Below are the code and all the weights of a small trained network. Each question names an input and a class and asks about switching units off, where a switched-off unit gives its printed mean instead of its output.

import numpy as np


def w(rows, s, z=0):
    codes = np.array(rows[::2]) - 128.0
    scale = np.full(codes.shape[1], s)
    scale[-1] = z or s
    return codes * scale


def f(y):
    return np.maximum(y, 0)


def log_softmax(a):
    a = a - a.max(-1, keepdims=True)
    return a - np.log(np.exp(a).sum(-1, keepdims=True))


def net(x, mask):
    res = np.array(x, float).reshape(1, 6) / 4 @ E
    y = f(res @ A[0][:, :-1].T + A[0][:, -1])
    res = res + np.where(mask, y, B[0][:, -1]) @ B[0][:, :-1]
    return log_softmax(res[-1] @ U[:, :-1].T + U[:, -1])


A, B = {}, {}
E = w([
[106,128,114,126,80,127,123,134,97,110,143,90],'x0',
[89,174,64,68,56,99,166,71,156,76,5,173],'x1',
[151,133,87,107,156,135,124,146,104,151,123,161],'x2',
[132,134,91,136,102,151,121,134,106,135,141,114],'x3',
[77,66,150,251,51,58,64,86,72,178,98,202],'x4',
[176,118,114,187,119,132,114,115,124,86,92,95],'x5',
],0.011)
A[0] = w([
[105,97,122,156,33,66,88,83,103,189,66,176,171],'N0',
[214,103,189,152,189,121,129,151,148,136,189,131,225],'N1',
[177,128,170,61,162,163,154,214,119,98,200,29,254],'N2',
[110,113,144,137,88,51,109,115,60,254,150,182,221],'N3',
[74,213,58,112,92,125,156,51,168,94,61,172,172],'N4',
[199,228,100,90,171,143,142,170,162,90,100,78,211],'N5',
[152,197,145,84,142,180,238,181,167,38,124,68,238],'N6',
[134,108,195,225,66,89,10,168,78,175,190,185,247],'N7',
],0.0083,0.0036)
B[0] = w([
[183,88,86,148,161,60,139,68,143,100,88,146,226],'N0',
[132,148,153,152,68,105,185,152,165,189,227,79,198],'N1',
[135,182,63,191,8,145,179,165,174,158,139,53,225],'N2',
[186,159,143,162,106,97,111,136,132,120,116,134,212],'N3',
[83,167,98,110,111,99,151,63,191,97,119,191,212],'N4',
[147,238,106,135,66,164,194,118,146,105,129,107,202],'N5',
[83,195,99,134,84,112,188,122,130,98,170,117,223],'N6',
[192,121,170,126,157,37,90,176,58,171,182,141,251],'N7',
],0.012,0.019)
U = w([
[158,157,123,215,86,163,153,211,171,209,191,38,194],'0',
[89,91,180,92,209,228,58,123,86,115,198,134,2],'1',
[221,83,235,186,204,58,82,214,41,202,204,97,239],'2',
[76,59,146,136,186,176,77,175,133,198,70,124,2],'3',
[65,42,150,59,229,178,50,142,109,155,156,115,2],'4',
[90,222,95,77,113,149,185,81,187,94,109,130,223],'5',
[102,12,179,71,192,197,77,148,132,206,86,113,2],'6',
[145,89,85,187,145,1,83,50,146,132,45,202,154],'7',
],0.008,0.0036)

Each question gives the input, the list of numbers given to net, and the class t.
The units are the neurons (one row each of A and B). Each row of codes is followed by its name. A weight is (code - 128) times the scale printed after its matrix; where a second scale follows, it is the last column's (A, B and U).
mask holds one flag per neuron, in row order. A switched-off neuron (its flag False) gives its mean, the last column of its row in B, instead of its output. The means were averaged over made-up inputs and are rounded, as every weight is.
A unit's drop is (log p(t) with every unit on - log p(t) with that unit switched off) / (log p(t) with every unit on - log p(t) with every unit switched off).
The circuit of an input: a set's keep is (log p(t) with only the set's units on - log p(t) with every unit switched off) / (log p(t) with every unit on - log p(t) with every unit switched off). Starting from all 8 units, units are removed one at a time, each time the one whose removal leaves the highest keep (on an exact tie, the one counted first), for as long as the keep stays at least 0.8.
units of the circuit, in order: the units of the circuit, biggest drop first
top k neurons: the k neurons with the biggest drops, biggest first
drop of u: that unit's drop, to one decimal
input [5,2,-5,5,6,5], class 7: units of the circuit, in order : N0
input [-1,1,-7,5,-6,-1], class 5: top 4 neurons : N7, N6, N1, N5
input [4,0,4,1,7,-2], class 2: top 2 neurons : N7, N4
input [-3,8,5,-8,1,2], class 7: top 2 neurons : N2, N0
input [-1,0,3,7,8,-1], class 2: top 2 neurons : N7, N4
input [5,1,1,6,-4,-6], class 5: top 3 neurons : N7, N1, N6
input [-1,5,-5,7,1,3], class 7: drop of N2 : 0.2
input [7,3,-5,8,3,8], class 7: drop of N4 : 0.0
input [-7,4,0,2,2,1], class 7: drop of N4 : 0.0
input [-2,1,6,8,-3,1], class 5: drop of N7 : 0.4
input [-1,1,6,8,-3,5], class 5: top 2 neurons : N7, N1
